(in the rows, 128 means zero)
Each row has a class, written as a number after it; each block has new classes, again numbered from 0 up.
[120  77 150 144 139 169 132 112 154 124 143 129 134 112 136 119 145 115
  91 126 125 167 144 114 116  61 143 137 125 127 179 139  95] | 4
[121 126 145 152 156 137 164 126 137 152  89 126 105 131 126  98 104 140
 112 139 144 155 109  97 149 124 100 126 155 162 152 122 124] | 7
[146 161  87 111  95 117  56 169 136 163 172  84  92 115  89 141 115 116
 130 118  97 151 139 147  72 163 132 151 109 129 131 104 163] | 4
[129 149 148 173 116 150 150 120 103  84 102 177 122 168 134 110  91  78
  37  97 123 126 137 146  86  32 151 123  62 129 102 132 134] | 7
[111 144 152 149  96 125 159 102 109  85 113 148 160 136 133 131 127 123
 113 113 134 106 140 103 110 108 124 138 121 136  90 140 129] | 7
[137 109 131 135  45 160 133 116 100 154  93 134 149  81 156 128 116 115
 194 118 167 134  88 129 170 156 129  79 153 143 189 132  49] | 8
[117 146 125 128 129  89 155 139 114 132 148 100 166 129 137 127 136 124
 171 111 131 136 132 185 136 129 150 146 119 124  89 151 197] | 3
[139 159  69 114 150 146  62 148 183 145 167 105 116 137 133 130 123 153
 156 127 120 153 146 164  82 144 145 126 170 130 161 130  99] | 7
[138 137 126 136 125 148 133 103 165 125 147 152 179 124 148  93 106 129
 124 123 161 131 119 103 146 129 110 143 147 128 147 139 109] | 5
[147  87 121 110 128 114 120 120 133 150 126 133 114 178 126 118 114 130
  97 132 118 151 127 123 109  97 140 119 119 140 146 113 156] | 9
[126 169 114 174 138  97 162 156 106 119 111 126 104 160 149 115  73 126
 136 107 137 145 115 151 131 129 146 123 105 119 125 121 179] | 7
[124  75 161 148  91 170 101 144 150 124 152 148 159 128 113 146 210 121
 113 106 131 120 181 133  56 109 134 128 107  86 108 143  62] | 2
[112 150 113 145 155 109 168 167 120 153 155 136 137  55 169 173 189 119
 172  95  91  89  61 189 147 107 164  79 109 157 142 104 108] | 8
[127 144 108 130 144 132 148 136 129 128 128 158 109 122 129 133 139 151
 118 113 115 149 113 141 104 153 118 134 142 159 140 119 119] | 8
[129 120 127  87  98 103 134 134 123 147 140 135 162 132 143 125 111 119
 123 147 134 134 125 147 142 113 141 128  98 133 106 116 165] | 0
[116 197 130 165 113 131 175 134  94  67 142 120 134  77 120 157 110  90
 176  96 131 104  82 136 124 162 125 119 119  84  93 143 168] | 7
[103 107 154 153 140 141 159  93 129 100 114 137 176 109 164 127 133 110
 141 122 124 124 111 114 174 110 147 141 159 130 102 136  90] | 0
[172 200 119 146 174  80 113 177  96 129 141 120 112 176 168  95 125 165
  93 140  96 101 106 169 110 151 122  97 169 131 136  75 186] | 7
[155 186  92 115 142 129  96 136 169 149 163 109  90 159 120 136 146 128
 137 140 129 146 142 168 106 159 116 128 138 165 139 102 105] | 0
[124 169 134 170 130 140 140 103 115  50 133 134 109 149 121 152 146  72
 128 100 120 110 145 134 113 124 142 146  66 131  99 139 134] | 1
[151 184 105 140 146 152 130 123 141  94 165 136 116 144 115 134 123  91
 122 129 116  96 129 187 127  94 126 116  83 114 121 134 140] | 6
[158  20 114 194 162 116 114 169 160 196 104 157  70 193  24  92  98  77
  58 109  59  81 205 174 129  57 155 167  65  44  90 187 160] | 4
[ 96  86 146 151 109 119 142 155 142 153 146 122 127 173 120 154 164 109
 164 128 123 147 175 145 109 120 154 158  68 105  73 148 163] | 0
[109 178 125 143 160 120 142  93 135  79  99 144 141 147 169 135  86 120
 135 117 145 103 104  86 143 113 129 135 168 124  67 125 131] | 7
[159 131 114 129 149 117 150 143 155 120 153  95 126 129 145 133 157 125
 143 119 136 165 121 190 144 163 127 133 115 164 115  78 114] | 2
[ 97  93 141 155 137 121 186 113 151 114 123 156 150 126 117 144 143 107
 144 106 151 100 152 111 147 100 138 157  91 108  90 182 144] | 8
[129 157 134 159  74 118 223  93 120 111 157 130 141 139 138 151 118 121
 164 119 142 106 132 133 157 112 124 128  94 116  90 119 145] | 0
[131 126 140 124 140 117 121 102 136 124 123 137 146 115 161 124 140 131
 125 134 133 119 114  82 164 116 113 133 158 131 143 100 110] | 6
[160 117 182 121  43 118 132 138  70  97 164 121 198 132 127  87 134 100
 109 112 173 145 179 150  96 148 120 128  77 151 162 138 139] | 0
[104 157 102 128 112 133 112 114 139 125 162 143 187 139 163 126 129 148
 142 105 119 106  81 139  80 119 155 123 150 119  96 130 149] | 2
[138  97 147 156 138 107 149 127 132 128 134 114 150 121 128 109 139 106
 113  79 124 134 139 136 113 117 132 162 149 148  87 125 137] | 7
[136 158 136 103 149 121 134 148  70 133 154  95 100 109 132 153 113 127
 129 110  64 165 145 156  95 122 128 128 145 161 128  93 149] | 5
[161 107 124 111 143 119  62 141 150 200 120 117 119 109  99  88  98 123
 100 151 108 111 130  65 160 141 102 140 144 103 150  97 139] | 1
[127 100 140 165  67 130 140 121 126 108 132 143 157 141 126 135 148 126
 152 131 138 108 141 112 150 141 124 139  85  95 109 122 113] | 6
[164 132 161 154 129 127  40  94 101 106 129 130 149 216 139  96 157 110
 100 131 101  52 174  75  96 127 121 120 167 106 152 141 122] | 2
[123 170 104 100 122  96 118 116 173 144 115 124 107 145 158 155 163 129
 132 143 140 122 141 124 139 119 120 138 125 168 104 121 156] | 9
[128 152 144 127 100 175 140  88 156 145 135 137 189  63 117 141 151 123
 178 141 124 156  50 127 165 168 104 104 169 146 144 100  33] | 5
[ 99 167 114 134  90 142 137 140 141  98 141 125 136 151 111 156 119 106
 119 130 150 144 132 181  95 108 160 143  49 130  78 152 152] | 5
[145  84 147 174 120 147 113 127 132 146 115 127 111 119 127 102 150 126
  65 103 115 148 132 103 107  93 136 130 160 121 178 123  97] | 9
[122  49 140 138 139 129 161 123 163 133 133  97 129 121 110 128 153 122
 107 108 131 190 116 130 113 126 137 174 140 160  89 104 127] | 7
[135 130 128 182  97 145 156 150 106 102 153 119  92 104 152 167 156 104
 178  86 120 125 160 140 122 144 134 131 120  84 142 137 110] | 5
[120 182 142 133 160 118 146 156  67  55  80  78  33 136 138 182  98  97
 133 119 176 121 171 155 126 104 153  85  85 147 111 122  97] | 1
[116 147 130 158  97 147 120 151 132  81 111 136 102 136 119 135 148 118
 110 129 158 155 172 148  99 146 128 144  85 130 142 157 107] | 4
[146 205  89 172 121 130  74 155 140 170 114  96 113  99  83  81  66 128
 122 124 128  87 154 102 166 160  94 152 122 145 139 132 109] | 3
[136 130 116 144 146  94 174 141 144 154 151 132 105 132 130 159 178 136
 160 128  79 129 136 152 149 142 123 130  95 107 136 101 166] | 2
[112 130 108 111 127 146  81 165 162 133 113 140 130 142  95 115 125 136
  81 138 140 178 136 161  76 133 139 139  84 171 120 138 116] | 9
[ 68 115 104 168 156 190 126 202 252 185 126 127 139  54  78  99 174 180
  68 118 155 196 130 151  92 171 100 225 134 189  40 138  60] | 5
[123 125 164 115 106 123 170 126  88  76 148  99 137 111 113 170 138  86
 125 108 169 116 127 144 102 101 149 117  88 113  90 143 158] | 8
[ 85 153 116 120 125 154 137 128 153  74 126 136 124 123 141 162 142 116
 138 140 156 113 140 139 111 111 136 143 108 122  83 176 140] | 4
[137 101 133 109 131 115 101 152 120 193 153 122 141 160 151  93 145 142
 141 163 115  92 122 121 132 132 121 106 155 128 172 139 182] | 0
[142 165  77 115 205  68  49  83 232 130 102 171 100 202  95 126 113 111
 112 116 129 157 200  66 123 147 118 185 116 174 153 123  79] | 7
[120 169 128 143 125 134 162 121 108  78 132 125 113 137 129 154 141 120
 134 130 146 140 114 146 119 122 132 116 100 119 126 127 142] | 3
[143 147 129 129 109  86 117 130 121 162 163  84 200  99  99  78  79 131
 130 126 148  94  90 121 157 157 133 128 141 139 143 123 154] | 0
[140  56 144 118  85 130 110 136  86 117 112 111 142  97  75 113 109 108
 105 118 110  97 153 104 113 144 119 141 134 128 117 150 124] | 7
[127 130 175 167  79 117 159 105  90  92 162  95 179  56 117 155 130 101
 164  86 126  92 149  68 149 142 126 142 133  97 100 109  79] | 0
[164 153 120 208  63  99 126 169 112  93 170 161 139 154 135 128 149 131
 133  90 111  91 159 124  90 178 129 139  84  44 117 103 153] | 7
[126 108 137 133 115 104 145 134 128 122 144 127 147 146 154 156 135 114
 171 110 123 144 161 135 138 119 155 141  72 112  76  96 136] | 1
[143 142 149 121  86 123 137 131 127 153  79 133  98 187 129 131 105  48
 139 146 186 109 145 159 162 107 117 120  81 112  49 150 164] | 0
[122  90 139 153 142 127 153 149 120 122 126 152 119 143 106 117 118  89
 128  95 139 137 128 145 106 122 143 140  75  89 102 156 175] | 1
[102 151 131 146 140 153 152 115 130  90 122 129 146 112 105 140 152 140
 140 141 121  95  87 139 116 143 126 109 156 136 118 157 108] | 7
[116 113 124 138 151 164 123 180 131 111 136 131 106 116 141 124 167 121
  86 105 121 147 119 186  66 126 142 150 126 132  62 128 147] | 1
[128 128 113 167 105 102 206  18 144  58 142 200 188 178  75 117  82 154
  70 147  97  68 160  53 178  62 131 165  62  62 140 154 155] | 3
[141 140 111 104 118  90  92 169 121 147 135 122 109 149 116 124 143 127
  89 118 155 127 149 164  79 109 140 121  95 139 129 128 160] | 3
[105  86 153 140 141 117 131 107 136 107 133 117 140 105 106 136 163  95
  98 103 118  92 150  68 117 109 127 177 121 104  96 160 167] | 2
[125 114 125 149 116 125 158 128 153 128 155 129 162 125 150 118 165 154
 110 132 111 147 108 144 123 119 138 140 122 155 137 101 137] | 7
[148 187 111 122 110 127 114 154  86  60 141 110 107 173 153 158 112 110
 134 129 138 135  97 186 100 173 144 106  94 157  87  83 136] | 5
[115 127 124 120 116 135 122  86 112  70 116 167 159 135 179 148 156 105
 144 136 112 100  94 134 153 108 148 115 133 122 129 136 119] | 6
[133  97 167 208 209 169 127 117 152  75 112 144  59 185 146 133 235 127
  56 112 138 141 112  93  76 116 117 142 209  93 117 112  83] | 3
[108 110 129 161 166 144 108 169 118 147 157  97 111 119 109 108 121 133
 125 102 133 136  98 119  81 144 146 116 144 153 172 132 108] | 0

A new block, with new classes numbered from 0.
[126 123 135 121 113 120 120 121 110 106 115 130 139 124 134 125 136 114
 144 117  91 114 131 115 136 111 141 135 153 124 142 126 162] | 5
[ 48 130 160 201   4 107 125 160  72 193 159  96 194 180 158 130  50 102
 121 140 158 185 120 153 198 124 149 151  92 146 198 158  71] | 8
[139 128 154 137 139 162 119 125 130 113 114 126 130 129 127 136 148 131
 125 121 124 129 139 123 155 133  97 143 133 142 141 116 137] | 4
[115 152  83 128 105 133 100 146 151 126 139 116 147 109 124 107 143  68
 131 130 141 106 130 144 135 129 123 136 112 123 139 182 136] | 4
[117 143 114 139 120 147 110 148 117 130 129 121 140 127 124 117 120 110
 147 134 146 123 124 145 128 141 134 121 126 130 137 158 125] | 5
[112 178 166 163 160 136  87 125 186 127 159 169 104 137 149 119 106  97
 143 181 142 145  87 186 108 169 121 126 111 154 170 146 120] | 5
[115 150 151 132 167 150 108 131 191 115 132 156 111 136 145 129 163 140
 121 135 122 143 110 134 134 168 103 132 132 119 132  98 152] | 6
[168 171 105 107 162  65  89  98 147  72 159 112  95  77 123 128  99  65
 149 118 134 103 147 124 158  60 148 120 184 125  80 139 127] | 3
[146 131 141 119 136 174 101 100 148 117 133 127 131 114  93 130 159 109
 115 122 120 160 127 115 139 151 120 143 139 120 114 118 116] | 6
[130  93 149 175 110 157 134 167 110 153 122 122 141 103 131 135 142 144
 100 116 137 120 149 114 141 139  79 138  81 154 145 126 109] | 3
[107 124 121 150 126 146 107 139 113 153 133 116 139 122 138 119 111 110
 150 146 140 117 126 163 125 123 124 119 102 140 160 175  90] | 5
[164 160 131 130 130 131 103 108 151 142 153 115 136 147  88 128 133 110
 158 151 114 154 130 136  94 151 116 145  88 135 129 182  98] | 8
[147 115 118 109 138 142 130 113 120  90 105 144 147 106 128 130 129 169
 105 134  73 104 129  91 125 124 108 111 143 154 123 111 213] | 3
[103 110 163 128 152 156 117  93 152 103  96 158 112 141  73 145 185 155
 152 112 122 136 112 133 117 103 110 120 139  93 142 131 141] | 7
[174  95  89  20 157 227 143  42 122  63 114 136 170  78 112 109 111 145
 167 137 126  59 145 177 127 121 193 155 162  92  93 117 241] | 8
[122 115 115 123 121 146 114 127 138 133 131 134 125 116 133 126 103 108
 130 141 121 104 117 144 112 130 123 129 125 147 143 124 135] | 0
[101 121 117 133 128 115 140 154 131 158 136 131 116 156 114 129 137 155
 142 121 127 121 106 140 119 124 104 107 115 131 122 145 120] | 2
[116 164 140 148 158 112 125 142 111 127 133 142 131 150 101 116 117 145
 157 143 160 146 144 127 117 159 108 108 123 141 133  98 161] | 7
[115 141 110 144  93 160 130 151 104 115 111 130 127 122 124 115 121 120
 141 143 134 112 131 142 123 168 159 157 111 142 152 145 127] | 8
[127 148 109 129 135 107 102 108 173 131 151 127 136 126 155 115 117  92
 133 157 112 126 142 145 111 141 131 147 118 129 158 137 155] | 0
[125 163 126 128 129 108 102 117 140 142 130 141 124 129 145 129 109  99
 136 146 120 115 116 141 106 131 126 127 124 139 145 135 114] | 0
[127 143 111 130 126 146 112 138 128 132 128 125 125 117 117 120 115 107
 144 144 136 107 124 144 116 141 130 137 103 141 140 153 116] | 8
[128 128 128 128 130 160 126 116 123 114 105 125 133 115 125 127 123 117
 103 131 142 126 122 134 137 128 147 142 134 148 138 132 127] | 1
[123 128 110 124  93 123 124 118 107  94  98 121 132 134 142 139 122 108
 138 129  97 105 140 126 120 108 151 160 140 126 154 132 152] | 0
[113  94 125 123 146 124 131 169 155 145 130 114 114 131 110 126 130 169
 165  92 138 113 119 134 126 126  61  90  95 106 106 163 100] | 8
[138 188 118 149 133 119  99 120 152 144 140 146 120 122 153 137 122  94
 113 151 118 120 104 135 131 149 145 147 110 127 130 134 140] | 2
[ 95 126  74 113 123 140 117 135 130 102  87 116 136 134 135  85 106 133
 118 135 129 126 131 149 102 180 141 145 144 143 150 151 160] | 7
[107 198 115 143 120 143 115 152 134 130 135 210  83 145 222 127 137  96
  96 133 127  87  86 129 153 179 158 133 133  83  82  85 179] | 5
[112 152 124 168 111 144 114 142  64 130 112 140 111 170  81 142  95 155
 173 156 143 119 118 149 102 146 118 115 111 142 149 120 126] | 7
[142 128 125 120 109 110 123 117 122  94 116 115 140 130 130 134 128 117
 143 125  85 112 140 114 139 111 145 144 151 130 145 124 176] | 4
[166 148 122 134 112  78 107 135 132 190 163 113 101 127 165 143 141  89
 144 137  58 114 120 104 118 153 107 140 114 154 137 131  74] | 0
[152 126 161 151 108 142  98 134 185 155 156 139 148 117 137 156 102 136
 119 147 105 140 118 150 117 138  73 161  66 129 148 115 123] | 6
[134 132 149 130 141 158 121 119 113 146 100 136 130 138 122 143 150 122
 103 130 123 128 127 114 127 130  88 134 105 139 148 109 124] | 1
[107 108 115 142 112 153 103 154 126 140 103 118 136 120 103 116 118 115
 124 129 100 125 141 110  96 118 122 140 114 159 142 121 106] | 6
[106  96 137 102 128 134 106 136 130 121 120 110 142 118 126 108  76 114
 169 113  99 133 119 146 128 124 102 107 144 128 137 135 133] | 5
[129 154 112 120 146  98 108 136 140 141 127 128 123 128 129 136 118 102
 120 141 108  96 107 124 108 131 121 118 112 126 132 113 143] | 6
[158 100 156 135 155 140 107  31 207  92 143 159 109 117  52 135 154 166
  69 112 135 126  89 142 128 133 102 117 142  91 115 142 156] | 0
[126 139 140 136 104 132 126 140 104 113 118 126 146 149 107 122 115 128
 168 135 124 106 134 148 119 132 134 138 132 150 155 123 158] | 4
[146 123 121 108 118 120 126 111 131  90 115 110 155 110 103 131 132 127
 141 128  86 118 149 108 141 102 137 139 153 136 148 125 187] | 4
[121 119 139 138 149 135 146 136 145 134 141 109 135 140  88 126 100 155
 123 127 151 152 103 137 142 141 123 103 119 151 107 145 124] | 1
[120 115 155 153 147 136  71  97 247 134 164 134 112 136  77 137 132 124
 149 111  96 195  84 109 114  63 175 101 170 130  78 180  90] | 2
[123  90 102 128  87 143 115 130 156 194 153  64 171 149  54 119 125 138
 175 106  80 146 158 133 145 107 114 173 116 105 134 138 135] | 2
[129 153 124 135 135 111  97 130 164 140 157 145 117 120 151 131 131  99
 133 130 129 136 118 130 132 119 123 112 122  98 113 153 115] | 5
[127 148 115 122 109 103 113 109 123 104 116 138 138 114 140 132 137 107
 114 122  94 116 132 106 144  97 139 147 149 125 142 119 179] | 2
[108 146 119 145 142 145  98 130 136 117 122 129 138 124 111 114 144 120
 147 142 154 128 130 150 107 143 133 117 119 130 149 155 110] | 6
[134 131 124 120 109 113 124 127 118  99 114 128 129 128 127 133 126 122
 128 126 104 113 135 106 130 111 135 141 137 135 143 123 162] | 8
[105 144  91 149  34 147  88  85 106 114 110 125 167 120  78 124 127  55
  67 138 124 132  96 134 134 105 164 157 116 127 170 205 121] | 1
[125 125 121 136 125 124 136 143 123 151 138 117 115 150 125 143 118 156
 149 126 108 130 105 138 132 124 117 122 116 139 112 153 105] | 2
[120 133 116 118 110 110 119 110 126 116 122 128 138 126 113 135 119 115
 124 131  86 118 119 123 137  96 120 143 131 129 147 129 172] | 2
[110 136 151 134 150 128 122 135 133 121 124 140 139 138  91 118 107 145
 149 140 142 134 135 138 100 125 121 115 124 148 136 101 136] | 6
[119 140  94 131 130 146 122 142 116 124 121 109 129 140 132 122 131 111
 154 134 139 124 125 145 122 145 159 134 130 128 129 154 138] | 2
[141 147 121 122 135 117 124 137 138 157 141 123 120 127 125 139 130 103
 128 130 117 114 111 136 129 133 107 143 105 131 123 128 127] | 2
[143 134 131 127  98 122 109 119  93 113 109 126 150 137 131 139 138 130
 152 119  91 114 138 101 133 118 140 149 161 138 146  98 185] | 7
[161 148 105 128 138 126 107  94 119 102 133 111 124 125 138 130 128 117
 139 135 111 120 136 116 152 145 168 130 160 117 123 117 172] | 1
[127 136 110 132 119 140 111 138 128 132 124 123 129 130 133 125 120 106
 141 135 127 115 118 141 116 137 135 128 116 135 136 145 130] | 1
[140 115 159 148 140 174 122 130 139 105 107 133 115  94 114 137 157 126
 100 116 147 153 125 123 142 160 108 137 120 121 142 139 103] | 5
[121 144 157 138 125 127 132 138  97 110 102 125 151 150  94 127 122 141
 169 125 151 138 142 136 111 124 125 122 127 143 152 123 140] | 1
[120 139 159 149  88  91 121 137 130 104 105 134 157 136 139 132 126 156
 157 119  99 128 137 122 126 109 138 131 145 139 168 135 150] | 4
[138 162 138 132 143 108 109 119 131 139 137 141 119 131 144 132 119 112
 129 140 109 116 104 136 127 139 115 129 126 148 137 120 140] | 2
[100 173 128 140 135 118 129 140 107 121 119 139 134 158 107 127 125 125
 166 146 153 127 135 146 119 129 135 135 123 131 142 122 155] | 7
[120 157 170 134 152 154 128 111 133  97  82 156 135 114 115 146 131 132
 107 126 140 126 107 138 133 121 124 145 120 132 146 116 153] | 2
[138 127 133 147 139 115 133 141 152 148 153 116 115 153 134 136 139 153
 147 111 109 138 119 107 151 133 143 116 138 126  88 124 130] | 1
[128 128 121 131 130 123 128 142 121 156 142 112 128 143 120 131 137 140
 164 119 120 125 115 137 128 132 119 115 122 133 119 153 111] | 2
[133 129 166 130 170 158 111 110 153 101 117 155 125 124 114 128 164 135
 121 125 145 134 131 127 117 150 111 125 133 120 134  88 155] | 6
[137 119 117 113 123 107 119 118 114 116 131 103 133 125 122 136 122 115
 137 125  98 121 135 118 134 111 130 132 137 128 130 123 129] | 6
[123 125 146 124 138 158 122 126 132 126 115 135 133 116 131 129 146 119
 113 117 123 131 123 119 149 130 119 133 138 124 133 121 136] | 5
